In the rows, 128 means zero.
Here are made-up objects, facts about them, and rows of numbers that follow some of those facts. Name the object behind each unnamed row.

Some facts about the objects:
(braple, ξ, 206); (brerira, ξ, 438); (bresti, ξ, 619)
(britrel, ξ, 438); (bruflus, ξ, 392); (brupogru, ξ, 438)
(bruter, ξ, 392); (buflek, ξ, 438); (bugregi, ξ, 438)
(busun, ξ, 206); (butra, ξ, 392); (dedem, ξ, 619)
(detol, ξ, 29); (dozul, ξ, 438); (drari, ξ, 206)
(drege, ξ, 438); (drekiklum, ξ, 438); (driposkom, ξ, 438)
(drivos, ξ, 392); (driza, ξ, 800); (dronum, ξ, 619)
(droruska, ξ, 206); (druzis, ξ, 116); (duplal, ξ, 206)
(dutris, ξ, 438); (fabotram, ξ, 619); (fabrul, ξ, 438)
(flepak, ξ, 438); (fletron, ξ, 438); (fliba, ξ, 619)
(fliner, ξ, 619); (floflem, ξ, 800); (flopa, ξ, 619)
(flozum, ξ, 619); (fludo, ξ, 619); (flufe, ξ, 438)
(gaber, ξ, 438); (gabol, ξ, 438); (gebo, ξ, 438)
(ginadon, ξ, 438); (gofi, ξ, 619); (greplel, ξ, 438)
(grivesos, ξ, 438); (groge, ξ, 392); (gruguzel, ξ, 29)
(grupla, ξ, 29); (gupa, ξ, 116); (klabru, ξ, 438)
(klibral, ξ, 392); (klukemor, ξ, 438); (klusim, ξ, 438)
(klutror, ξ, 619); (kobil, ξ, 438); (kolir, ξ, 438)
(kolon, ξ, 438); (kotom, ξ, 619); (laklum, ξ, 438)
(latrani, ξ, 438); (logretruk, ξ, 619); (lostin, ξ, 800)
(luda, ξ, 392); (magror, ξ, 619); (mizon, ξ, 29)
(motru, ξ, 438); (mudusil, ξ, 619); (muflim, ξ, 438)
(mugin, ξ, 206); (munik, ξ, 29); (muvuzo, ξ, 206)
(naletren, ξ, 438); (navi, ξ, 438); (nekim, ξ, 438)
(nibrim, ξ, 619); (nibuk, ξ, 438); (palok, ξ, 438)
(peklo, ξ, 619); (pleplon, ξ, 438); (pliplas, ξ, 29)
(plofludrem, ξ, 619); (plosto, ξ, 206); (popok, ξ, 800)
(posogok, ξ, 619); (potu, ξ, 438); (pusa, ξ, 438)
(ragro, ξ, 619); (raple, ξ, 392); (rasel, ξ, 619)
(rekle, ξ, 438); (reklegur, ξ, 438); (rida, ξ, 438)
(riful, ξ, 206); (rivok, ξ, 619); (rugrom, ξ, 438)
(rurir, ξ, 116); (seflok, ξ, 29); (sidos, ξ, 116)
(sifi, ξ, 392); (siro, ξ, 438); (skigro, ξ, 438)
(skisol, ξ, 392); (skistes, ξ, 29); (skogrelo, ξ, 206)
(skozos, ξ, 619); (skubre, ξ, 438); (skugok, ξ, 438)
(sosem, ξ, 116); (sosto, ξ, 438); (stabri, ξ, 29)
(stekleni, ξ, 438); (stikikin, ξ, 438); (stikluzo, ξ, 800)
(stiskan, ξ, 29); (stobrek, ξ, 438); (stoklar, ξ, 438)
(stosu, ξ, 438); (tomen, ξ, 438); (totok, ξ, 619)
(trarak, ξ, 619); (triklek, ξ, 29); (tripla, ξ, 619)
(truko, ξ, 29); (trulegruk, ξ, 116); (tudrun, ξ, 619)
(tuskur, ξ, 392); (tutras, ξ, 206); (vemum, ξ, 438)
(vikle, ξ, 438); (votaskin, ξ, 29); (vozunak, ξ, 800)
(vustem, ξ, 619); (zafas, ξ, 438); (zaklur, ξ, 800)
(zerubri, ξ, 438); (zofuflor, ξ, 438); (zotasu, ξ, 29)
(zovutrer, ξ, 438); (zozas, ξ, 619); (zuruk, ξ, 619)
(britrel, Θ, rekle); (britrel, Θ, klusim); (britrel, Θ, busun)
(bruter, Θ, fletron); (bruter, Θ, zafas); (buflek, Θ, flopa)
(buflek, Θ, trarak); (buflek, Θ, popok); (bugregi, Θ, brerira)
(bugregi, Θ, trulegruk); (bugregi, Θ, flepak); (bugregi, Θ, floflem)
(bugregi, Θ, ragro); (bugregi, Θ, tudrun); (drari, Θ, siro)
(drari, Θ, nibrim); (drari, Θ, dedem); (drari, Θ, droruska)
(drari, Θ, duplal); (drege, Θ, sosem); (drekiklum, Θ, brerira)
(drekiklum, Θ, brupogru); (drekiklum, Θ, stobrek); (druzis, Θ, muflim)
(druzis, Θ, driposkom); (druzis, Θ, logretruk); (druzis, Θ, zafas)
(fabrul, Θ, palok); (fabrul, Θ, navi); (fabrul, Θ, flopa)
(fabrul, Θ, plofludrem); (fliba, Θ, flufe); (fludo, Θ, triklek)
(fludo, Θ, flozum); (fludo, Θ, luda); (fludo, Θ, vemum)
(fludo, Θ, tutras); (fludo, Θ, zafas); (ginadon, Θ, magror)
(ginadon, Θ, nekim); (ginadon, Θ, kotom); (ginadon, Θ, busun)
(gofi, Θ, brupogru); (gofi, Θ, skigro); (gofi, Θ, truko)
(gofi, Θ, zerubri); (gofi, Θ, reklegur); (gofi, Θ, flufe)
(gofi, Θ, skisol); (greplel, Θ, fletron); (greplel, Θ, trulegruk)
(greplel, Θ, stobrek); (greplel, Θ, flufe); (greplel, Θ, skisol)
(grivesos, Θ, motru); (grivesos, Θ, floflem); (grivesos, Θ, zerubri)
(gruguzel, Θ, klibral); (gruguzel, Θ, muvuzo); (gruguzel, Θ, flozum)
(gruguzel, Θ, zerubri); (klukemor, Θ, raple); (klukemor, Θ, kolir)
(klukemor, Θ, butra); (klukemor, Θ, vemum); (klukemor, Θ, tutras)
(klutror, Θ, gupa); (klutror, Θ, mudusil); (klutror, Θ, vustem)
(klutror, Θ, vikle); (klutror, Θ, klabru); (klutror, Θ, stikluzo)
(klutror, Θ, gabol); (kobil, Θ, sosem); (kobil, Θ, fletron)
(kobil, Θ, trulegruk); (kobil, Θ, dedem); (kobil, Θ, nibuk)
(kobil, Θ, dozul); (kolon, Θ, navi); (kolon, Θ, pliplas)
(kolon, Θ, votaskin); (laklum, Θ, bresti); (laklum, Θ, detol)
(laklum, Θ, driza); (laklum, Θ, stekleni); (lostin, Θ, fliner)
(lostin, Θ, stekleni); (lostin, Θ, vemum); (mizon, Θ, drivos)
(mizon, Θ, klusim); (mizon, Θ, truko); (mizon, Θ, latrani)
(munik, Θ, nekim); (munik, Θ, gaber); (munik, Θ, grupla)
(munik, Θ, dronum); (munik, Θ, dozul); (munik, Θ, vemum)
(naletren, Θ, braple); (naletren, Θ, fabotram); (naletren, Θ, pleplon)
(naletren, Θ, navi); (peklo, Θ, rida); (posogok, Θ, brupogru)
(posogok, Θ, navi); (posogok, Θ, skigro); (posogok, Θ, pusa)
(potu, Θ, totok); (potu, Θ, drivos); (potu, Θ, fliner)
(potu, Θ, zafas); (rasel, Θ, klusim); (rasel, Θ, stobrek)
(rasel, Θ, flufe); (riful, Θ, butra); (rugrom, Θ, skubre)
(rugrom, Θ, bruflus); (rugrom, Θ, fliner); (rugrom, Θ, flopa)
(rurir, Θ, rivok); (seflok, Θ, klibral); (seflok, Θ, votaskin)
(skistes, Θ, fabotram); (skistes, Θ, rivok); (skistes, Θ, tutras)
(skozos, Θ, plosto); (skozos, Θ, klusim); (skozos, Θ, dutris)
(skozos, Θ, skigro); (skozos, Θ, ragro); (skozos, Θ, stobrek)
(skugok, Θ, rida); (skugok, Θ, tutras); (sosto, Θ, flopa)
(sosto, Θ, logretruk); (stabri, Θ, siro); (stabri, Θ, nibrim)
(stabri, Θ, skogrelo); (stabri, Θ, raple); (stabri, Θ, pleplon)
(stikikin, Θ, nekim); (stikikin, Θ, nibrim); (stikikin, Θ, flepak)
(stikikin, Θ, dozul); (stikikin, Θ, plofludrem); (stiskan, Θ, vozunak)
(stiskan, Θ, stikluzo); (stosu, Θ, popok); (tomen, Θ, mugin)
(tomen, Θ, motru); (tomen, Θ, droruska); (tripla, Θ, trarak)
(tripla, Θ, stoklar); (tripla, Θ, vikle); (tripla, Θ, zerubri)
(tripla, Θ, vemum); (tripla, Θ, duplal); (tuskur, Θ, detol)
(tuskur, Θ, sifi); (tuskur, Θ, flozum); (tuskur, Θ, luda)
(zaklur, Θ, dutris); (zaklur, Θ, klibral); (zaklur, Θ, reklegur)
(zofuflor, Θ, fletron); (zofuflor, Θ, klabru); (zotasu, Θ, fletron)
(zotasu, Θ, gebo); (zotasu, Θ, flopa); (zotasu, Θ, latrani)
(zovutrer, Θ, plosto); (zovutrer, Θ, sidos); (zovutrer, Θ, klabru)
(zozas, Θ, palok); (zozas, Θ, groge); (zozas, Θ, dozul)
(zuruk, Θ, rida)

Named rows:
[110  86 121 126  63 109 118  93  86 174 122  87 118 161 190 115 124 237
 152 158 142 128 191 129 107 117 111]: sosem
[136  93  77 118 107 116 120 112  99 136 112  90 133 130 150 134 122 162
 148 159 143 120 164  82  91 114 112]: nibrim
[103 107  27 105  62  55 123 132 111  84 105 112 133 132 159 137 161 125
 133 180 143 137 166  90 113 107 119]: seflok
[105 134  90 122 138  96 134 167 103 106 102 151 126  80 154 177 155  99
 149 167 108 132 131 128  87 147 111]: rekle
[111 121  29 129  77  88 129 140 113  97 113  99 139 151 160 128 139 133
 142 171 133 135 161  87 102 102 118]: triklek
[132 100  76 115 109 116 121 111 100 131 114  89 135 129 149 135 121 162
 147 159 143 118 168  81  93 113 113]: dedem
[132 105  75 114 101 114 125 115 100 139 112  92 128 134 149 136 127 155
 149 162 143 118 171  83  93 121 115]: fabotram
[132 147  47 113 102  80 131 104 104 141  99 114 151  94 132 135 178  80
 134 165 120 131 161  69  80 101 105]: lostin
[152 130  81 131 110  25 123  46  90 105 119  95 168 124 126 158 181 147
 143 178 121 125 132 157  78  99 107]: drari
[109 106 111 119  58  73 111  81  81 177 118  97 118 147 189 105 154 218
 149 164 144 125 215 133 109 117 116]: druzis
[107 122  92 113 142  65 119 153  90 100  98 159 131  60 152 170 173  98
 140 170 112 135 134 129  88 143 109]: drege
[111 130  66 123 129  63 125 162  76 126  95 167 130  69 154 163 188  76
 140 168 108 134 149 129  83 124 110]: klukemor
[133 119  60 141 134  43 124 126  65  70 120 112 135 135 146 174 139 146
 159 183 131 111 148 152  96 139 126]: sifi
[108 115  38 124  77  89 129 139 121  96 112  98 136 150 160 132 138 139
 142 172 135 137 156  88 104 111 118]: pliplas
[103 128  94 120 141  97 133 167 103 104 102 150 124  79 154 179 152 102
 148 167 109 132 129 128  86 147 111]: brerira
[104 130  93 122 145  96 131 165 104 103 102 151 132  79 154 179 151 105
 147 165 110 133 129 126  89 146 109]: nibuk
[104 149 103 117 140  56 125 141 111 116  95 156 125  64 153 165 190  92
 147 175 111 133 148 128  88 169 117]: rugrom
[132 107  70 116 100 114 125 115  97 141 111  94 129 133 150 133 128 151
 148 161 143 116 174  85  92 115 115]: rivok
[107 132  98 109 150  64 117 148  93  77 104 151 114  51 152 161 154 100
 142 170 104 128 135 135  84 138 113]: greplel
[124 141  67 113 111 114 138 114 122 126 104 105 151 108 132 150 144 103
 137 162 122 130 139  66  84 119 103]: stikluzo

Which object is each row?
No name comes twice in this set of rows, the named rows included.
[135 113  67 143 137  45 121 120  67  71 120 108 135 133 147 171 135 155
 159 182 131 112 142 153  94 145 126] => groge
[136 104  79 103 103  85 115 100  92 116 114  95 104 113 148 118 131 148
 146 168 138 113 179  97  89 114 122] => fliba
[ 99 118 100 104 129  63 126 153 104 102  93 162 119  63 152 178 181  94
 141 177 118 135 133 130  94 159 112] => kolon
[113 115  34 130  75  88 128 139 115  99 113  97 139 149 161 126 137 139
 142 171 132 137 156  87 100 103 117] => grupla
[103 134  94 109 162  60 112 148  93  84 103 155 143  50 151 172 165 104
 137 165 112 133 137 124  94 138 107] => zofuflor
[131  96  87  99  96  83 118  99 103 127 106  99 110 116 149 130 143 151
 145 172 146 117 173  91  94 132 120] => posogok
[134 116  42 110  96  79 116 111  74 142 108 109 140 118 150 127 157 128
 140 162 144 116 198  85  93  92 115] => fludo
[110 133  53 120  93  45 113 108 124  88 110  99 139 127 157 115 156 142
 138 176 135 135 166  90 105 126 121] => zotasu
[120 134  61  93  97  82 133 108 114 115  98 118 139  89 131 152 167  89
 129 171 127 130 149  71  91 116 105] => zaklur
[101 152  75 123 147  94 130 168  99 105 104 153 144  75 154 179 160  93
 146 163 109 132 147 119  91 131 109] => zafas
[132 120  70 120 104 112 125 111 104 142 113  90 134 133 150 132 133 149
 152 162 141 117 182  82  93 117 117] => fliner
[102 123  83 106 128  66 126 160  92 102  96 164 125  61 154 177 177  86
 140 173 114 134 141 130  92 138 110] => grivesos
[148 158  65 139 110  51 136  68  91 123 121 100 170 151 128 164 169 135
 146 172 120 119 139 157  77  99 109] => tutras

The same objects again, as new rows of numbers:
Some rows with their names:
[195 178 110 116 121 121 172 118 156 140 142 150  97 157  98  78 137 140
 131  99 137 162 148 147 124 100 123 131 156 136 105]: navi
[213 114 106 141 157 123  36 139 132  79 115 173  95 162 154 135 191 153
 159  96 104 169 103 135 143 135 191  85 106 167 132]: fletron
[ 69  37 118  88 160 124  51 149 128  77 208 129 162 158 177 220 149 125
 148  81 136 122 106  62 149 138 164 102  27  48 137]: bruter
[ 83 106 166 133 123 123 155 134 120 145 104 130 130 132 130 122 130 123
 115 174 117 126 117 121 114 151  92 117 155 139 121]: fabotram
[ 89 105 168 120 108 120 167 133 118 151  89 133 124 136 108 133 139 124
 115 148 105 146 125 126 108 159  86 106 131 142 116]: plofludrem
[186 152  60 114 169 133  81 114 132 107 134  90 147 125 140 127 115 107
 163 111 168 132 100 156 152 144 170 151 119 154 151]: potu
[ 79  99 165 149 123 103 104 126 151 127 133  84 142 118 155 144 145 122
 111 158 140 158 121 140 128 158 109 101 116 127 137]: klutror
[192 166  93 123 145 128 125 132 115 120 123 154  99 148 119  99 127 136
 146 114 123 120 128 137 138 108 148 134 159 153 136]: stoklar
[ 59 122 137 132 135 104 130 128 149 141 130  58 154 104 140 143 115 109
 121 157 168 130 120 146 127 163 100 122 136 131 151]: tripla
[178 176  90 128 127 111 109 116 148 128 152  98  95 131 121 120 123 141
 140 102 158 149 147 177 148 108 153 143 136 138 142]: tomen
[ 57 108 123 136 152 104  91 132 110 122 133  38 151 104 157 155  94 102
 129 191 177 104  90 136 137 180 118 142 139 138 177]: fludo
[ 63  60 195 155 104 137 147 152 111 157 109 111 139  88 140 120 109 128
 144 209 117 121  84  93  83 156  72  91 129 166 145]: triklek
[ 62 119 128  85 130 112 168 141 102  93 123 166 163 163 124 143 153 112
  63 125  98 103 175  73 132 142 153 133 129  65 105]: braple
[ 84  97 167 134 121 125 152 143 112 144  90 128 127 125 132 131 134 127
 121 164 102 123 110 111 111 153  98 111 146 152 134]: dronum
[108  88 124 140 132 156  88 119 146 130 123  53 162 105 138 133 158 121
 124 131 141 137  76 129 140 193 139 148 123 119 114]: druzis
[190 165 100 128 123 115 125 129 114 130 116 151  81 150 109 117 128 141
 139 104 110 134 139 147 139 106 149 133 152 155 135]: siro
[190 165  94 125 147 129 127 129 103 122 117 154  93 145 115 110 117 131
 145 116 125 117 122 138 138 109 148 142 162 155 138]: kolir
[ 89 101 170 132 130 127 150 139 120 132 101 133 130 130 134 129 132 121
 117 171 111 118 114 113 114 154  96 111 148 146 127]: bresti
[ 64  66 205 158  90 131 166 153 131 167 117 118 140  99 130 103 123 137
 134 194 129 142  99  90  83 147  63  78 127 155 129]: pliplas
[ 47  79 119  86 131 131 158 155  82 125 183 171 124 159 126 186  99 131
 130  92  98  73 134  46 136  98 111 142  99  52 121]: raple

Name these rows:
No name comes twice in this set of rows, the named rows included.
[ 64  71 201 159 102 150 147 147 138 166 102 124 159  81 139 116 117 128
 135 198 116 124  93 101  81 144  58  83 119 164 135] => truko
[170 167  60 116 151 122 119 133  86 123 112 107  93 130 110 123  97 122
 155 118 135  88 114 141 157 126 166 159 167 164 171] => vemum
[183 142  94 134 112  91  46 112 137 115 126 111  88 142 130 171 169 159
 140  72 124 184 147 193 151 122 177 108  84 146 151] => kobil
[193 169 112 150 155 142  36  96 179 107 112 156 140  92 158 158 148 130
 148  76 128 136 147 192 148  93 171 124  81 142 135] => greplel
[176 178  90 127 120 114 118 109 127 140 129 100 106 120 102 150 113 135
 147  81 142 145 152 190 148 107 147 157 120 138 145] => ginadon
[243 147 146 187  95 135  98  84  36 101 168 204 102 175 152 108  82 150
 101 192 144 154 117 188 132 101 152 190 155  91  64] => rida
[184 195 108 145 140 136  97  96 178 124 131 137 143  93 131 121 122 128
 145  77 142 127 157 192 139  85 143 151 111 126 133] => drekiklum
[ 78 131 181 162 141 143 103 100 173 137  87 123 184  62 159 162 127 104
 121 137 128 112 137 169 118 139  97 126  88 126 132] => fliba
[202 170  86 111 133 135 130  99 141 133 140 103 143 135 108 106 126 116
 156  87 173 162 122 176 141 128 143 146 115 127 125] => stosu
[ 32 135 104  85 136 102 130 123 104 101 138 104 186 136 125 171 135 107
  67 115 141  96 174 115 147 153 163 154 105  52 128] => riful
[180 185  96 123 112 111 137 101 152 137 156  99 113 137 101 110 119 135
 132  85 168 168 149 183 137 107 139 147 134 124 128] => naletren
[205 133 107 135 144 118  87 136 132  96 131 164  80 164 142 107 155 152
 134 117 117 151 125 128 140 112 175 108 141 151 135] => klabru
[179 176  79 128 144 120 105 114 136 124 143  95 117 124 125 120 117 123
 149 105 159 129 127 168 147 121 155 150 137 140 149] => laklum
[ 43  82 141  99 157 124 163 174 169 102 240 150 122 164 158 126 113 138
 113 105 132  97 152  15 136  81 105 110 128  29 113] => klibral
[185 159  91 119  95 108 127 126  96 140 107 148  61 155  92 145 146 162
 138  84  96 142 145 166 140 102 160 127 130 162 146] => dozul

